Below are the code and all the weights of a small trained network. Each question names an input and a target symbol and asks about switching units off, where a switched-off unit gives its printed mean instead of its output.

import numpy as np


def w(rows, s, z=0):
    codes = np.array(rows[::2]) - 128.0
    scale = np.full(codes.shape[1], s)
    scale[-1] = z or s
    return codes * scale


def f(y):
    return y / 2 * (1 + np.tanh(0.7978845608 * (y + 0.044715 * y**3)))


def softmax(a):
    e = np.exp(a - a.max(-1, keepdims=True))
    return e / e.sum(-1, keepdims=True)


def log_softmax(a):
    a = a - a.max(-1, keepdims=True)
    return a - np.log(np.exp(a).sum(-1, keepdims=True))


def net(x, mask):
    ids = ['ΛΞΠΦαβγεζημτω'.index(c) for c in x.split()]
    T = len(ids)
    res = E[ids] + P[:T]
    u = 0
    for l in range(2):
        r = res
        for j in range(2):
            rows = slice(3 * j, 3 * j + 3)
            q, k, v = (r @ M[l][rows].T for M in (Q, K, V))
            z = softmax(np.where(np.tri(T) > 0, q @ k.T / 3**0.5, -1e9)) @ v
            o = O[l][rows]
            res = res + np.where(mask[u + j], z, o[:, -1]) @ o[:, :-1]
        u += 2
        y = f(res @ A[l][:, :-1].T + A[l][:, -1])
        res = res + np.where(mask[u : u + 12], y, B[l][:, -1]) @ B[l][:, :-1]
        u += 12
    return log_softmax(res[-1] @ U[:, :-1].T + U[:, -1])


Q, K, V, O, A, B = {}, {}, {}, {}, {}, {}
E = w([
[95,136,131,90,133,41,251],'Λ',
[84,57,137,159,89,125,86],'Ξ',
[217,91,111,111,72,135,153],'Π',
[77,139,155,49,170,54,176],'Φ',
[145,66,173,216,178,47,229],'α',
[171,97,220,130,110,55,45],'β',
[144,130,121,87,139,111,168],'γ',
[172,99,66,98,41,107,111],'ε',
[142,167,99,139,209,7,168],'ζ',
[123,54,150,137,97,159,97],'η',
[128,145,125,84,155,116,205],'μ',
[144,123,75,124,136,162,172],'τ',
[154,123,108,92,140,109,131],'ω',
],0.019)
P = w([
[118,254,182,148,46,175,168],'0',
[147,167,190,158,50,153,218],'1',
[108,150,164,153,71,133,182],'2',
[101,134,153,143,95,126,163],'3',
[141,117,150,125,141,158,166],'4',
[142,84,137,139,115,101,160],'5',
[184,72,135,129,136,114,159],'6',
[195,42,129,152,101,40,148],'7',
[182,69,114,170,122,38,150],'8',
],0.0092)
Q[0] = w([
[156,45,58,210,81,192,150],'L0H0',
[192,154,137,77,122,166,24],'L0H0',
[67,102,224,184,65,148,2],'L0H0',
[92,170,140,108,147,85,192],'L0H1',
[123,121,145,4,127,140,168],'L0H1',
[138,45,191,203,108,90,174],'L0H1',
],0.0067)
K[0] = w([
[217,124,15,172,129,228,136],'L0H0',
[141,97,145,47,20,141,1],'L0H0',
[136,23,144,165,84,147,59],'L0H0',
[47,205,143,95,183,183,136],'L0H1',
[76,152,163,65,120,225,167],'L0H1',
[190,37,60,5,166,51,118],'L0H1',
],0.007)
V[0] = w([
[96,183,109,190,120,112,127],'L0H0',
[136,87,124,172,98,137,100],'L0H0',
[151,151,141,98,83,143,67],'L0H0',
[159,114,89,2,55,135,156],'L0H1',
[160,126,88,108,56,160,176],'L0H1',
[92,135,125,153,208,85,150],'L0H1',
],0.0089)
O[0] = w([
[134,97,172,114,70,169,159,151],'L0H0',
[119,165,196,237,184,120,12,62],'L0H0',
[119,116,140,234,202,129,179,3],'L0H0',
[90,246,128,162,206,156,104,236],'L0H1',
[37,111,36,110,176,79,88,221],'L0H1',
[208,3,195,176,89,103,89,156],'L0H1',
],0.0048,0.004)
A[0] = w([
[125,158,88,193,132,132,15,244],'L0N0',
[80,67,146,208,118,254,50,221],'L0N1',
[169,168,67,74,120,83,150,153],'L0N2',
[153,173,113,105,101,118,116,117],'L0N3',
[146,104,230,239,136,97,107,144],'L0N4',
[146,116,76,52,150,130,174,234],'L0N5',
[171,192,177,112,166,31,99,31],'L0N6',
[66,106,40,144,81,214,171,233],'L0N7',
[118,130,82,55,198,138,124,255],'L0N8',
[183,130,142,73,65,162,117,185],'L0N9',
[132,147,166,130,173,136,46,57],'L0N10',
[137,119,130,163,85,140,71,79],'L0N11',
],0.0084,0.0036)
B[0] = w([
[189,131,237,65,173,84,164,170],'L0N0',
[73,113,243,97,149,40,215,181],'L0N1',
[127,151,186,97,58,178,65,235],'L0N2',
[88,151,173,160,52,187,197,139],'L0N3',
[102,91,165,159,190,232,114,214],'L0N4',
[166,169,132,140,98,94,67,254],'L0N5',
[185,147,51,138,66,224,66,168],'L0N6',
[255,123,160,213,88,69,86,191],'L0N7',
[126,85,105,161,36,14,171,197],'L0N8',
[129,151,94,125,46,91,204,161],'L0N9',
[132,115,102,168,168,204,125,130],'L0N10',
[88,53,149,5,124,169,94,137],'L0N11',
],0.0065,0.0081)
Q[1] = w([
[111,68,60,62,246,176,169],'L1H0',
[136,134,157,150,89,198,95],'L1H0',
[48,38,229,119,107,151,254],'L1H0',
[80,178,16,102,44,194,148],'L1H1',
[151,158,181,189,103,98,152],'L1H1',
[127,161,139,155,130,187,180],'L1H1',
],0.0067)
K[1] = w([
[39,128,200,234,172,92,147],'L1H0',
[202,157,124,81,143,171,46],'L1H0',
[182,29,86,9,145,83,56],'L1H0',
[60,206,188,197,3,216,241],'L1H1',
[152,122,44,96,124,71,76],'L1H1',
[53,137,153,169,174,136,45],'L1H1',
],0.0051)
V[1] = w([
[198,127,130,198,137,165,255],'L1H0',
[157,167,104,115,45,121,118],'L1H0',
[219,187,150,42,129,196,21],'L1H0',
[152,89,26,107,67,53,118],'L1H1',
[67,90,136,17,158,135,143],'L1H1',
[77,177,211,69,110,82,164],'L1H1',
],0.0071)
O[1] = w([
[70,148,134,33,139,9,29,164],'L1H0',
[158,104,127,32,170,219,114,255],'L1H0',
[109,116,12,81,223,194,255,151],'L1H0',
[191,20,79,99,217,109,175,177],'L1H1',
[121,161,133,218,126,140,97,58],'L1H1',
[199,213,105,157,185,166,45,218],'L1H1',
],0.0059,0.0095)
A[1] = w([
[162,216,79,73,66,161,172,148],'L1N0',
[84,152,55,150,165,47,36,103],'L1N1',
[101,100,108,59,30,177,122,40],'L1N2',
[125,142,14,158,80,125,45,101],'L1N3',
[169,138,149,134,23,160,108,62],'L1N4',
[130,104,70,170,103,105,148,218],'L1N5',
[94,106,214,68,254,134,200,173],'L1N6',
[124,173,136,137,137,156,157,78],'L1N7',
[64,135,106,60,98,83,120,3],'L1N8',
[30,88,117,138,59,121,177,151],'L1N9',
[134,155,124,196,117,89,106,95],'L1N10',
[184,38,109,131,118,131,160,192],'L1N11',
],0.0093,0.0053)
B[1] = w([
[69,119,99,175,44,119,116,254],'L1N0',
[120,194,118,202,146,172,178,127],'L1N1',
[193,195,94,232,167,162,157,162],'L1N2',
[62,138,119,169,62,174,211,147],'L1N3',
[110,65,91,183,174,128,179,158],'L1N4',
[148,207,138,65,100,131,109,146],'L1N5',
[108,141,35,150,105,143,133,202],'L1N6',
[92,65,202,143,158,187,148,126],'L1N7',
[238,159,103,201,86,163,149,135],'L1N8',
[254,183,192,75,125,167,215,134],'L1N9',
[72,141,187,182,128,116,213,133],'L1N10',
[50,169,165,116,113,129,95,232],'L1N11',
],0.0087,0.014)
U = w([
[103,184,96,137,163,96,140,119],'Λ',
[108,120,137,10,101,54,53,254],'Ξ',
[97,126,89,151,129,120,142,82],'Π',
[58,102,90,95,115,156,204,38],'Φ',
[116,182,65,179,26,128,113,163],'α',
[176,140,103,183,127,254,93,155],'β',
[106,134,139,116,124,122,92,133],'γ',
[124,139,143,181,88,123,118,53],'ε',
[144,183,148,83,110,182,216,62],'ζ',
[118,187,64,151,181,106,168,125],'η',
[110,189,148,134,120,118,117,74],'μ',
[158,73,172,117,72,122,115,55],'τ',
[111,134,141,132,106,134,82,84],'ω',
],0.0086,0.0058)

Each question gives the input, a string of symbols that net reads in full, and the target symbol t.
The units are the heads (3 rows each of Q, K, V and O) and the neurons (one row each of A and B). Each row of codes is followed by its name. A weight is (code - 128) times the scale printed after its matrix; where a second scale follows, it is the last column's (O, A, B and U).
mask holds one flag per unit, layer by layer, with each layer's heads first. A switched-off unit (its flag False) gives its mean, the last column of its rows in O or B, instead of its output. The means were averaged over made-up inputs and are rounded, as every weight is.
A unit's drop is (log p(t) with every unit on - log p(t) with that unit switched off) / (log p(t) with every unit on - log p(t) with every unit switched off).
The circuit of an input: a set's keep is (log p(t) with only the set's units on - log p(t) with every unit switched off) / (log p(t) with every unit on - log p(t) with every unit switched off). Starting from the 12 units with the biggest drops (on a tie, the unit counted first), units are removed one at a time, each time the one whose removal leaves the highest keep (on an exact tie, the one counted first), for as long as the keep stays at least 0.8.
circuit, biggest first: the units of the circuit, biggest drop first
unit that matters most: the unit with the biggest drop
top k neurons: the k neurons with the biggest drops, biggest first
top k neurons in layer l: the k neurons of layer l with the biggest drops, biggest first
heads that matter: for each layer, one digit per head in row order, 1 if its drop is at least 0.15 and else 0, layers parted by /
input τ ε Ξ μ Ξ ω ω Ξ ε, target Ξ: circuit, biggest first -> L1H1, L1N6, L1N11
input ω ε α μ β Ξ, target ζ: top 2 neurons -> L1N9, L0N1
input Ξ ζ ζ Φ β Ξ, target ζ: top 3 neurons -> L1N9, L0N11, L0N2
input β γ Φ η, target β: circuit, biggest first -> L0H0, L0N4, L1N0
input Λ μ Ξ Ξ α α, target τ: circuit, biggest first -> L0H1
input β ε ε ω ζ, target α: top 2 neurons -> L0N6, L0N0
input ζ μ Ξ Φ μ Φ Ξ, target β: circuit, biggest first -> L0H0, L1H1, L0N4
input τ τ Ξ, target Ξ: circuit, biggest first -> L0N7, L1H0, L1N0
input Ξ ζ β η, target ζ: top 3 neurons -> L1N9, L0N11, L0N2
input ε η τ β Φ τ β α, target ζ: top 3 neurons -> L1N9, L0N4, L0N6
input ε ζ ζ η γ, target α: heads that matter -> 10 / 00
input β Ξ μ μ ω β Π τ β, target β: circuit, biggest first -> L0N4, L0H0
input Ξ Π ω α β Φ Λ, target α: heads that matter -> 10 / 00
input Ξ η τ η τ ε Ξ, target η: unit that matters most -> L0H0
input Ξ τ Λ Λ ζ Λ Φ ζ α, target Φ: top 2 neurons -> L0N6, L0N4
input α Ξ η, target ε: top 2 neurons in layer 0 -> L0N1, L0N4
input ζ ε η, target η: heads that matter -> 11 / 00
input Φ ω Λ Ξ γ Λ, target Ξ: heads that matter -> 00 / 01
input Λ α γ μ μ Φ α, target β: circuit, biggest first -> L0N4, L1H1
input η γ Π η τ Φ Φ Π γ, target Ξ: top 2 neurons -> L0N8, L1N6
input β μ α Φ α, target β: circuit, biggest first -> L0N4, L0H1
input Ξ μ τ α, target Ξ: circuit, biggest first -> L1H0, L0H0, L1N2
input μ ε Λ η Π Φ Λ μ Π, target Ξ: circuit, biggest first -> L1H1, L1N6, L0N4, L1N11
input γ μ γ Λ Π β Λ ζ Λ, target Ξ: top 2 neurons in layer 0 -> L0N8, L0N4
